Below is a small trained network, with its code and all its weights. Each question gives an input and a target symbol and asks what happens when units are switched off, that is, made to give their printed mean instead of their output.

import numpy as np


def w(rows, s, z=0):
    codes = np.array(rows[::2]) - 128.0
    scale = np.full(codes.shape[1], s)
    scale[-1] = z or s
    return codes * scale


def norm(h):
    return h / np.sqrt((h * h).mean(-1, keepdims=True) + 1e-5)


def softmax(a):
    e = np.exp(a - a.max(-1, keepdims=True))
    return e / e.sum(-1, keepdims=True)


def log_softmax(a):
    a = a - a.max(-1, keepdims=True)
    return a - np.log(np.exp(a).sum(-1, keepdims=True))


def net(x, mask):
    ids = ['αγδηθλπσφψ'.index(c) for c in x.split()]
    T = len(ids)
    res = E[ids] + P[:T]
    u = 0
    for l in range(3):
        r = norm(res)
        for j in range(2):
            rows = slice(2 * j, 2 * j + 2)
            q, k, v = (r @ M[l][rows].T for M in (Q, K, V))
            z = softmax(np.where(np.tri(T) > 0, q @ k.T / 2**0.5, -1e9)) @ v
            o = O[l][rows]
            res = res + np.where(mask[u + j], z, o[:, -1]) @ o[:, :-1]
        u += 2
    return log_softmax(norm(res)[-1] @ U[:, :-1].T + U[:, -1])


Q, K, V, O = {}, {}, {}, {}
E = w([
[151,84,137,74,49,202,185],'α',
[136,156,219,134,199,155,123],'γ',
[98,147,126,158,57,111,122],'δ',
[123,158,197,154,117,112,102],'η',
[140,110,123,163,78,104,113],'θ',
[97,89,119,117,153,108,73],'λ',
[145,149,42,79,146,188,70],'π',
[52,136,124,32,152,46,140],'σ',
[135,51,123,109,154,104,99],'φ',
[199,111,93,177,133,50,252],'ψ',
],0.02)
P = w([
[122,2,112,182,104,199,149],'0',
[127,17,137,179,113,173,146],'1',
[134,33,145,175,123,152,136],'2',
[137,58,146,165,128,146,125],'3',
[133,70,150,157,128,135,126],'4',
[140,80,155,149,122,127,118],'5',
[148,99,157,140,133,131,128],'6',
[147,102,157,137,141,119,124],'7',
[149,115,157,137,149,115,117],'8',
[147,130,161,132,156,108,117],'9',
[136,152,162,131,157,110,114],'10',
[131,160,163,128,159,97,113],'11',
[121,175,166,134,168,100,123],'12',
[127,166,164,137,163,93,133],'13',
],0.0074)
Q[0] = w([
[39,154,164,215,141,116,193],'0.h1',
[67,117,160,54,177,128,221],'0.h1',
[18,110,95,52,254,254,134],'0.h2',
[216,102,32,131,152,160,195],'0.h2',
],0.0074)
K[0] = w([
[149,89,147,159,121,67,126],'0.h1',
[110,137,236,111,118,171,129],'0.h1',
[61,88,104,103,168,249,141],'0.h2',
[254,42,24,148,63,232,214],'0.h2',
],0.0078)
V[0] = w([
[130,154,2,173,175,79,83],'0.h1',
[125,77,87,99,102,134,126],'0.h1',
[223,91,201,115,128,30,69],'0.h2',
[56,180,173,122,210,127,84],'0.h2',
],0.0051)
O[0] = w([
[77,160,152,179,112,194,135,118],'0.h1',
[222,10,177,119,133,92,234,215],'0.h1',
[63,114,158,179,141,128,176,249],'0.h2',
[229,3,186,125,165,92,140,86],'0.h2',
],0.0072,0.002)
Q[1] = w([
[130,101,65,45,139,245,51],'1.h1',
[196,71,138,112,119,131,93],'1.h1',
[209,119,109,31,149,76,139],'1.h2',
[74,37,146,136,136,84,129],'1.h2',
],0.011)
K[1] = w([
[131,22,101,97,63,213,118],'1.h1',
[162,138,115,72,100,95,71],'1.h1',
[120,110,59,5,185,114,126],'1.h2',
[103,29,139,129,139,73,127],'1.h2',
],0.011)
V[1] = w([
[1,47,113,175,76,217,138],'1.h1',
[132,137,152,126,24,84,100],'1.h1',
[147,112,208,228,130,172,148],'1.h2',
[188,86,185,139,180,148,93],'1.h2',
],0.0053)
O[1] = w([
[212,2,105,125,146,89,117,254],'1.h1',
[79,108,204,102,161,105,225,99],'1.h1',
[191,101,112,19,129,24,127,112],'1.h2',
[168,159,130,213,162,178,148,197],'1.h2',
],0.0064,0.0013)
Q[2] = w([
[54,114,189,143,69,157,111],'2.h1',
[174,153,90,190,90,78,160],'2.h1',
[120,72,42,77,235,254,46],'2.h2',
[80,79,221,178,117,112,113],'2.h2',
],0.011)
K[2] = w([
[115,212,225,91,146,166,200],'2.h1',
[74,176,64,139,173,114,128],'2.h1',
[173,3,76,108,69,182,76],'2.h2',
[132,142,173,126,161,94,106],'2.h2',
],0.012)
V[2] = w([
[46,142,159,95,138,122,86],'2.h1',
[159,208,254,153,62,199,141],'2.h1',
[54,95,52,4,248,137,112],'2.h2',
[137,191,114,179,56,111,149],'2.h2',
],0.0059)
O[2] = w([
[142,54,103,85,127,119,141,52],'2.h1',
[190,67,112,152,76,101,157,2],'2.h1',
[21,89,108,103,48,7,168,101],'2.h2',
[2,18,124,191,60,125,125,46],'2.h2',
],0.01,0.003)
U = w([
[186,133,159,41,96,200,226,143],'α',
[243,196,227,130,186,137,117,181],'γ',
[180,164,128,119,129,126,144,2],'δ',
[185,16,80,177,192,87,87,133],'η',
[243,255,101,114,72,53,123,23],'θ',
[78,171,200,187,78,152,60,150],'λ',
[135,218,68,96,141,205,77,211],'π',
[115,95,174,135,96,148,111,131],'σ',
[91,193,153,51,136,48,158,247],'φ',
[144,172,78,199,181,124,228,191],'ψ',
],0.0085,0.0029)

Each question gives the input, a string of symbols that net reads in full, and the target symbol t.
The units are the heads (2 rows each of Q, K, V and O). Each row of codes is followed by its name. A weight is (code - 128) times the scale printed after its matrix; where a second scale follows, it is the last column's (O and U).
mask holds one flag per head, layer by layer. A switched-off head (its flag False) gives its mean, the last column of its rows in O, instead of its output. The means were averaged over made-up inputs and are rounded, as every weight is.
A unit's drop is (log p(t) with every unit on - log p(t) with that unit switched off) / (log p(t) with every unit on - log p(t) with every unit switched off).
The circuit of an input: a set's keep is (log p(t) with only the set's units on - log p(t) with every unit switched off) / (log p(t) with every unit on - log p(t) with every unit switched off). Starting from all 6 units, units are removed one at a time, each time the one whose removal leaves the highest keep (on an exact tie, the one counted first), for as long as the keep stays at least 0.8.
circuit, biggest first: the units of the circuit, biggest drop first
which heads matter: for each layer, one digit per head in row order, 1 if its drop is at least 0.15 and else 0, layers parted by /
drop of u: that unit's drop, to one decimal
input γ γ η δ, target γ: circuit, biggest first -> [2.h2]
input θ π π δ δ, target σ: circuit, biggest first -> [2.h2 1.h2 0.h2 1.h1]
input θ λ σ σ π η σ α α γ δ δ, target θ: circuit, biggest first -> [2.h2 2.h1]
input π σ θ φ ψ ψ η φ, target γ: which heads matter -> 10 / 01 / 11
input λ η π θ π π η γ σ θ θ σ δ, target φ: which heads matter -> 00 / 01 / 00
input θ σ η ψ η δ δ ψ α π α φ η δ, target γ: circuit, biggest first -> [0.h2 2.h2]
input η α η π ψ θ π η λ η ψ ψ η λ, target γ: which heads matter -> 01 / 01 / 01
input α ψ α ψ γ γ σ π σ σ η ψ λ, target η: which heads matter -> 01 / 01 / 10
input η σ ψ η σ φ φ, target γ: circuit, biggest first -> [2.h2 1.h2]
input λ η σ δ θ δ θ θ α θ, target φ: which heads matter -> 00 / 00 / 00
input λ α θ π π σ ψ ψ λ, target γ: which heads matter -> 11 / 01 / 11
input π λ δ, target σ: which heads matter -> 01 / 11 / 11
input γ α φ φ θ, target θ: circuit, biggest first -> [2.h2 0.h2 1.h2]
input π δ γ θ η δ δ α σ ψ η σ θ, target φ: which heads matter -> 01 / 01 / 10
input φ π ψ φ σ ψ φ θ, target λ: circuit, biggest first -> [0.h2]
input φ η θ ψ λ α σ π π η δ η θ θ, target γ: drop of 1.h1 -> 0.1
input δ σ α η γ π λ π θ δ, target θ: drop of 2.h1 -> 0.2
input π ψ θ, target λ: drop of 1.h2 -> 0.2
